Below are the code and all the weights of a small trained network. Each question names an input and a class and asks about switching units off, where a switched-off unit gives its printed mean instead of its output.

import numpy as np


def w(rows, s, z=0):
    codes = np.array(rows[::2]) - 128.0
    scale = np.full(codes.shape[1], s)
    scale[-1] = z or s
    return codes * scale


def f(y):
    return y / 2 * (1 + np.tanh(0.7978845608 * (y + 0.044715 * y**3)))


def log_softmax(a):
    a = a - a.max(-1, keepdims=True)
    return a - np.log(np.exp(a).sum(-1, keepdims=True))


def net(x, mask):
    res = np.array(x, float).reshape(1, 2) / 4 @ E
    y = f(res @ A[0][:, :-1].T + A[0][:, -1])
    res = res + np.where(mask, y, B[0][:, -1]) @ B[0][:, :-1]
    return log_softmax(res[-1] @ U[:, :-1].T + U[:, -1])


A, B = {}, {}
E = w([
[159,248,217,21,99,193,213,127,41],'x0',
[186,5,222,43,102,109,2,156,62],'x1',
],0.0088)
A[0] = w([
[244,77,189,125,79,127,73,135,123,92],'n1',
[121,95,162,128,75,90,61,120,47,93],'n2',
[104,57,203,93,76,119,79,132,150,177],'n3',
[231,150,148,83,76,171,142,85,95,250],'n4',
[118,68,120,161,193,64,109,94,183,80],'n5',
[34,165,143,170,101,154,223,93,222,116],'n6',
[114,67,106,191,159,2,63,170,154,120],'n7',
[187,168,173,109,102,199,181,109,32,83],'n8',
],0.008,0.013)
B[0] = w([
[145,141,64,116,80,68,130,197,113,180],'n1',
[167,222,108,102,9,94,105,183,103,166],'n2',
[123,150,94,90,155,99,96,141,186,206],'n3',
[40,111,85,153,177,119,75,102,138,253],'n4',
[78,200,171,122,68,157,148,187,32,165],'n5',
[152,207,43,50,68,56,82,125,158,196],'n6',
[60,154,144,184,137,183,139,123,87,205],'n7',
[117,166,215,193,83,156,220,167,59,190],'n8',
],0.011,0.015)
U = w([
[163,160,91,92,108,76,130,175,123,91],'0',
[86,151,170,206,130,169,156,150,39,90],'1',
[88,97,106,151,254,129,109,79,170,255],'2',
[159,83,145,140,158,143,179,123,116,89],'3',
[188,106,161,118,144,146,151,127,114,93],'4',
[186,112,197,151,152,135,144,115,129,90],'5',
],0.017,0.0097)

Each question gives the input, the list of numbers given to net, and the class t.
The units are the neurons (one row each of A and B). Each row of codes is followed by its name. A weight is (code - 128) times the scale printed after its matrix; where a second scale follows, it is the last column's (A, B and U).
mask holds one flag per neuron, in row order. A switched-off neuron (its flag False) gives its mean, the last column of its row in B, instead of its output. The means were averaged over made-up inputs and are rounded, as every weight is.
A unit's drop is (log p(t) with every unit on - log p(t) with that unit switched off) / (log p(t) with every unit on - log p(t) with every unit switched off).
The circuit of an input: a set's keep is (log p(t) with only the set's units on - log p(t) with every unit switched off) / (log p(t) with every unit on - log p(t) with every unit switched off). Starting from all 8 units, units are removed one at a time, each time the one whose removal leaves the highest keep (on an exact tie, the one counted first), for as long as the keep stays at least 0.8.
circuit, biggest first: the units of the circuit, biggest drop first
k most important neurons: the k neurons with the biggest drops, biggest first
drop of u: that unit's drop, to one decimal
input [2,3], class 2: 2 most important neurons : (n6; n4)
input [-5,-2], class 1: most important neuron : (n4)
input [3,-1], class 2: circuit, biggest first : (n5; n2)
input [-3,1], class 2: 2 most important neurons : (n8; n2)
input [-7,6], class 1: 2 most important neurons : (n7; n6)
input [-2,2], class 2: circuit, biggest first : (n8; n6)
input [3,3], class 2: circuit, biggest first : (n4; n5)
input [4,-4], class 0: 2 most important neurons : (n6; n7)
input [-8,-4], class 1: 2 most important neurons : (n5; n7)
input [-2,-2], class 2: 3 most important neurons : (n8; n2; n1)
input [-8,-6], class 1: 2 most important neurons : (n7; n5)
input [-4,-1], class 1: 2 most important neurons : (n4; n3)
input [6,-7], class 0: 2 most important neurons : (n6; n7)
input [5,-8], class 0: most important neuron : (n6)
input [-2,-6], class 0: 2 most important neurons : (n6; n4)
input [-1,-1], class 2: drop of n8 : 0.1
input [1,2], class 2: drop of n2 : 0.0
input [2,-5], class 0: drop of n6 : 1.9
